Both labels of each row
[  8  -7   8   8   5   5  11 -10  -3  -1   0  -3   6  16   3   3  -5   7
  -5  -2   7   5  -5  -4   1  -2   0   3  -6 -20 -15  -5  36   2  -4   4
 -28  -9  11   6  -8 -11   8  32 -21 -21   8 -30   2  -2   4   7  10   0
   8  -2   5  18  -4   9   8  -8   0   0  -1  25  -8  17   7  25   3]
M/Mib
[ -6  -4  21  17  10  -5  11  -9  -6   6  -5   8  -5  15   0  -1   7  -4
 -15  -8   7  17 -14 -11  -7  -5 -17  12   8 -17   0 -11   0  10   3  -6
 -28   3  15  -2 -24  12  -1  -7 -30 -25   4 -28  23   4  10 -12   0  -1
   0  14   7  20   8  10   4  -1   1  20  -8 -16  -8   8  20  45  -5]
Q/ser
[ -4   0   6  -3  -4  -5   4  -2   1  -1   9   3  28  24  13  -9  -4  -8
  -9   1  -3  47  -5  22 -11   3 -33 -19 -15  -6 -30  12  50 -10  -5  -7
  -9 -26  28  12   3 -18   4  31 -20  -9 -33  -1   2 -16 -18  14   9  -4
   7  10  13  21 -14  18  -5   8  -3  11  -8 -15  -1  14  24  54  23]
V/ser
[ -4  -2  10  16  -2  -8   5 -14  -6   0   0   1   4  20  -2   0   2   4
  -2  -5  11   9 -10  -6 -10  -4  -2  -7   1  -9  -1  -1  27  16  -2  -1
 -22   8   9   8   1 -21  -3   7 -35 -16  -5 -22   0   0   6  -7  -2  -1
   5  -5   7  15   2  20   1   1  -3  10  -5   9   6  10  21  28  -2]
M/ser
[  7  -8  29  25  11   7  11 -28  -6   2  -2  -9  -3  -5  18  -8   3  -5
 -21  10   5  31   0   5   0 -13 -28   9 -17 -15  -9 -11  20   9  -5  -3
 -39  -1  11  -3  -1  14  -5  13 -18  -6  -2 -23 -16   1  -5   3   9  -2
   9   2  -2  13  -1  -3   5   4  -3  12 -15  21 -14   8   4   1   6]
Q/ragok
[ -3  -6  28   3  -2   5   5  -3   1  -1   3  -2  15   0  24  -6   3  -3
 -21   1   2  39   5   9   7   2 -31  10 -12 -16 -44 -10  28  -8   4   3
  -6 -12  12  -1  10  21  -3  10 -12  -6 -15  -7 -10  -7  -8  11   6  -3
   1   8  -8  10  -7 -25   7   0  -3   8  -1  16 -11  21  20  17  12]
L/ragok
[ -8   6  25   3   7   0   8  -5  -6  -4   2   8   6   6  17  -4   8  -7
 -18   2   7  29  -4   4   2   0 -27  -2  -5 -19 -26  -1  20  -2  -3  -3
 -12 -11  18   2  -8   6   0   8 -25 -18   1 -15  10   6  -3   3   9  -4
  -3   5   4  17  -6  -3   0   2  -8  23   2  -6 -10  12  17  25   1]
L/ser
[  0  -1  35  13  13  -4  15  -7  -9   3  -3  13   2  -2   1  -9  10 -15
 -21   4  18  42  -9  -1   1 -13 -39  -3 -13  -8 -12  -1   8   2  -8  -5
 -29 -18  26   6 -17  21  -2   5 -36 -19  -1 -20   5   6  -7  -3  14  -3
   3  19   9  17   1   6   0  -1  -6  40 -11 -23 -17  10  19  21   1]
Q/ser
[ -7   0   3  21  -5  -7   2  -6  -1   0   5   7   7  27  -3  -3 -10  -8
  -4  -5   0  19   2 -10 -18  -3 -12 -12   1  -9  24  -5  23   7   5  -5
 -30   1  22   8 -14 -11  -2   6 -30 -15 -18 -13  12  -4   5  -1  -5  -4
   7  17  14  11   9  12  -4   5   0   5 -18 -14   6  18  21  58  11]
V/ser
[ -3  -1 -10   4  -2   3  12   2   1  10  14   1  11  26  -2   3   6  16
   3 -23   0   3  -2 -26 -18  10  27  12  29 -18 -13  -7  11 -10  14   5
   0  -1  13  -2  -9 -19 -11  -4   5 -42 -16 -25  39 -13  21   1 -23   2
  -4  15  12   9   7  11  15   4  10 -29 -18 -15  16   7  30  84  -1]
M/ser
[  0   1  26   9  10  -8  -7  -9   3   0   0  14   5  14   7 -10 -10 -14
 -22   7   8  36 -14  12 -14  10 -51   2 -17 -10 -14  -3  30   2  -7  -2
 -20  -7  21   6 -10   6  -5  11 -53 -18  -2  -8   1  -4   1  -3   8  -4
  13  10   9  29 -19   5   3   1  -6  23   1  -7  -8  19  22  30  12]
L/Mib
[ -3   3  20  -5   6  -7  -4   4   0   5   6  11  12  11   8  -4   3 -11
 -12  -8   1  40  -3  20 -12   3 -38   3  -6  -4 -28   5  19  -9   0  -2
   6 -15  10   3  -9  11   7  -3 -25 -17 -23  10  17 -22  -6  -1   1  -4
   7  16  15  19 -16  -9   4   6 -10  16  -3 -35   5  15  32  49  14]
Q/ser
[ 10  -6  18  22   3  12  17  -8 -15   3  -2   4   3  12   7  -8   5  -7
  -9   6  18  24   1   1   4 -20  -2 -16  -7  -1 -19   7  22  12  -5  -9
 -43 -24  26   3   5 -17  -4  14 -30 -22   1 -35 -10   8  -8  -5  10  -7
   6  18  14  -2  24  18   1   0  -6  26  -5  -4 -16   1  18  31   5]
V/ser
[  9 -10   4  30  -2   6  23 -14  -7  -8  -1 -11   1  20  -3  -5  -1  13
  -3  -3  11   3   4 -20   6 -15  18  -8   9 -20   4 -14  36   7   3  -4
 -65  -5  25   3  -8 -18  -5  40 -29 -27  10 -53  -7  11   5   1   3  -3
   5   1   9  11  21  23  -1  -4   1   3 -13  32 -15  17   5  28   7]
M/Mib
[  6  -3  28  -5  16   4   0  -1  -1   4   0   2   0 -11   7  -4   0  -1
 -16  -1  -6  23  -8   3   2   3 -26  17 -15 -10 -21 -12   8  -2  -5   2
 -14 -16   5   2 -11  23   0  12 -12 -13  -8 -13   2   0  -2   5   4   4
   6   6   5  20 -11  -8  18   3  -4   4   0   0  -9  16   5   8  16]
Q/ragok
[-15  -4   7  13  -5 -17  -1  -6  -1   1   0   4  14  19  -5  -7  -6 -22
 -11   1   2  35  -9   7  -8  -5 -37 -20 -17  -4   6  10  34   1  -9  -6
 -24  -9  23   9 -13   3  -1  16 -45  -5 -13  -7   0  -7  -6   6  11   1
   8  10   7  18 -15   2  -6   6  -4  19  -7 -10  -4   7  16  25  18]
M/ser
[-29  -1  -3   2  -6 -12  -8   6  -6   6  10   5   8   3   2   2   2  -6
 -11  -3  -8  20  14   2  -6   8 -21   6  12  -3   3  -7   1  -7   6  -1
  24   8  -6  -2 -10  16   0 -21   0  -4 -19  13  18 -15   2   8 -11  -6
  -9   9  -2   6  -4 -10   4   4   0   9 -14 -21  10   6   9  26   2]
L/ser
[ 14  -4  24  -2  10   5   1  -9  11  -1 -12  -3   8  10  13 -11 -15  -1
 -14   6   3  28 -18  12   3  -5 -42   0 -33 -18 -18  -6  42   1 -16  -6
 -36 -25  14   5   0   7   0  47 -63  -1  -1 -18 -17   4  -8  14  18   3
  14   3   6  20 -20  -7  -1   4  -7   8   3  16 -23  14   8   9  24]
V/ragok
[  5  -1   8  -5  14  -7  -2   0  -5   2  -1   7   4  10   3  -2   6  -6
 -12 -18   2  15  -9 -12 -16   0 -12  17   5  -8  -2  -4   4  -2   4   3
  -5 -12  15   3 -19  15   2  -7  -6 -32  -8 -13  25  -3  14  -8  -8   3
   5  17  17  10   5   2   9   6   3   1 -12 -28   9  10  20  47  10]
T/ser
[  3  -5  32  20   8  14  18 -10  -9   3   3   2  -5  -7  17  -7   9   0
 -24   8  11  34  17  -6  25 -11 -15  -4   0 -21  -1 -17   5   4   0 -12
 -47  -8  19  -5 -16  33  -9   7 -17  -8  11 -41 -13  14  -5   1  11  -2
  -3   9  -6   8  29  -3   3  -3   1  25  -1  25 -23   8  -7   1  -5]
Q/Mib
[  3  -1  15  18   3  13  12  -8   5   0  -1   5  -4   8  15  -3   3   2
  -9   1  -1  14  -4  -1  -8 -10   0  -1  -5 -11  -5 -16  20  14   6  -2
 -41  -6  20   2  -4  -3 -11  11 -14 -14  -5 -26  -5  12  -1  -4  -2  -2
   8   9   7   0  21  12   4  -3   1  -3 -12   9  -9   3   5  22  11]
V/Mib
[  4  -2  19  -1  12   4   1   0   1   1   0   8  -6  -8  19  -2   1   6
 -12  -5  -8   6   4  -7  -8  -1   1  29   5 -18   4 -22  -5  -3  11  -2
  -5  -2   3  -5  -5  27  -6  -4  26  -5 -15 -10  10  -2  10   3  -6   2
   6  16  -6   1  17 -11  15   5   5 -21 -15   3   5   5  -1  25   6]
Q/Mib
[ 12  -6  11   2   7  22  10  -6  -3  -2  -6  -8   1  13   4  -4  -4  10
  -2  -1   3   0   3 -12  -4  -2   3  11  -8 -26  -5 -11  26   6   2  -1
 -40  -9  20   5  -4  -8   0  44 -20 -15   7 -45  -3  11  11  10   8   4
  12   0  12  18   5  13   8  -2   1 -11  -2  40 -13  17   7  23   8]
M/ragok
[  9  -3  25   5   5  13  14  -3   9  -4   3  -3  22  13  20  -6   0  -3
  -7   7  14  40 -11  15   5  -9  -3 -33 -16   0 -54  18  45   3 -10  -5
 -26 -30  32  10   2 -29   2  33 -31 -15 -15 -19 -12  -7 -14  -2  15  -8
  12   9  17  -3  -7   9  -7   3  -3  18   2  -4 -18   9  24  34  14]
M/Pinu
[ -5  -3  16   9  11  -5   1  -4 -13   8  14  14   1  17   3   1   8   4
 -17 -16   7  16  -1 -23  -9   8 -15  31  19 -17  -5 -16  -3  11   6   7
  -3   7  22  -1 -26  25  -2 -21 -15 -40  -4 -23  33  -9  16  -6 -14  -2
   0  18   2  30   3   3  21   0   3  12 -19 -22  10  16  18  48  -1]
L/ser
[  7  -6  37  13  15   3  12 -13 -11   3  -6  14   2   0  14  -8  13  -9
 -19   0  16  43  -4  -8   4 -14 -29   4  -9 -12 -26   0   9   5 -15  -9
 -38 -24  26   3 -21  24   2   1 -21 -28   4 -40   2  -1 -10  -1   6 -14
   4  19  10   7   7   4   5   1  -6  41  -8 -14 -23  12  14  29   2]
Q/ser
[  1  -1  12  20   3   3   6 -10   6  -6  -2  -4   6  22   7  -9 -10  -6
  -8  10   2  30  -5  11  -7  -7 -19 -15 -17  -8   1   7  37   7  -3  -8
 -48 -13  25   6   2 -13   0  27 -28   2 -21 -21 -19   0  -9   6   9  -4
  11  11   4  -2   9   5  -2   0   0  -2 -11  10  -6   2  12  36  21]
V/ragok
[ 15   1  29   5   8  23  14 -10   1  -2  -6  -5   6   4  23  -9   1   4
  -8   6  13  23  -8   4  -3 -10   4 -12 -18  -9 -38   8  41  11  -4 -10
 -37 -19  20   9   6 -25  -3  22 -18 -10 -10 -30 -18  -1  -7  -5   5  -3
  16   5  10  -3  14   8   4   6  -4  -5  -2  14 -17   1  15  28  16]
M/Mib
[  0  -7  25   0   8  -2   4  -1   2   3   6  12  10   0  19  -6   6   2
 -15  -6   3  39  -2  -1 -10  -3 -26  11  -2  -8 -28  -3  13  -2   1   3
  -3 -10   9   1  -8  14  -6 -12   8 -18 -20   2   9  -8  -2  -5  -6  -7
  -1  15  17   7   1  -7  10   2   3  11  -8 -27   0   8  19  41  10]
L/Mib
[  8  -5  28  16   1  13   9  -8   1   2  -3  -6  13  11  18 -14  -3  -6
 -16  11   9  33 -17   6  -4 -10 -24 -13 -22  -9 -33   3  48  22  -9 -10
 -53 -21  27   7   3 -10  -4  41 -35 -15 -12 -33 -21  16  -9   0  18  -6
  13   6   8   8   4   9   2   2  -6  17  -3  17 -15  16  20  24  17]
V/ragok
[  5  -8  24   0  13   5  11  -1  -8   6   0  15   3   1   8  -2   9  -4
 -15  -9  12  26  -2  -7  -4  -6  -7  17   5  -8 -23  -6   2  -4   5  -2
 -26 -23  18   1 -21  18  -4 -11   2 -32  -4 -28  21   0   1  -6  -2  -4
   2  24  12   9  12   2   9   1   3  12 -13 -27  -6   9  23  45   4]
Q/ser
[ -6   2   7  -8   2 -21  -6  -3 -16   6   2  20  15   4  -9  -2   4 -12
 -14  -5  -2  28  -8   6  -8   7 -46   5 -10   4 -13   4   3 -14  -5   3
  18 -12   8   4 -15  25   5 -10 -21 -15  -9   8  21 -12  -3   2   3  -1
   3  11   6  26 -27  -2   3   2  -1  22  -6 -33   9  15  16  22   6]
Q/ser

Both labels of each row
[ -2  13  11  -5  12  31  12 -19 -19 -16  -5 -26 -14 -25 -15  -1  13 -10
   7   1  23   6   2  14  17 -29   0 -30  18 -33 -31  10  34  -8  25  -5
  -1  16 -11 -26  10  -6  66  27  -2   0 -39  -8  -2   8  16 -36  -7  -4
 -17   3 -26  -7 -10   5 -17 -12 -16  -2 -14  -3  -9  -2  25  45  -1]
[97]/ketat
[ -4   7  17  -9   8  36  13  -9 -11 -20   3 -24  -9 -24  -2   2   5  -6
  15  22   1  16   0  13   8 -40  10 -22  26 -32 -39  -1  55  -2  21  -9
   1  11  -9 -14   4 -13  68  26  -3  -8 -19  -7   0   5  27 -44 -10   4
 -38  -8 -33  -7 -17  -2 -20 -19  -7   2 -12  12  -8  10  45  29  -9]
[97]/ketat
[ -3  10  16 -11  14  -1   9 -14   6 -18 -15 -22  -4 -19  -7   9  -1  -1
   6 -28   3  -3  -8  28   6 -30   6 -21  37 -27 -19   0  55   4  34  -3
   7   3  -5 -20  12  -7 107  29 -11  -7 -22   0  -7   9  26  -2  -5  16
 -34  -3 -12  -9  -8  -3  -4  -3  -9 -10 -12  19  -3  13  34  55  -7]
[97]/gudu
[  4   9   7 -18  10  22  12 -19  -5 -22 -10 -41  -8 -34 -15   2  12  -9
   8  -1   6   6  -2  13  15 -38  15 -31  29 -39 -38   8  40  -6  22  -5
   4   9  -6 -11   8 -10  72  19   8  -9 -29  -2   3   4  43 -39  -2  13
 -34   6 -27  -7 -22   5 -20 -11  -3  -6  -7  18  -8   2  43  39  -8]
[97]/ketat
[  6  14  33  -7   9  30   8 -14 -19 -29  -5 -23 -13 -14  -4  -7   7  -2
  14  39   4   9   8  10   9 -29  20 -47  20 -20 -44   8  43  -7  14 -10
   3   8   4 -38   1  -5  40  32   2  12 -27 -11   4   9  21 -47 -15 -27
 -19  -2 -36  -9 -16  11 -39 -19 -11  -2 -14   0  -4  -2  47  -7  -3]
[97]/zim
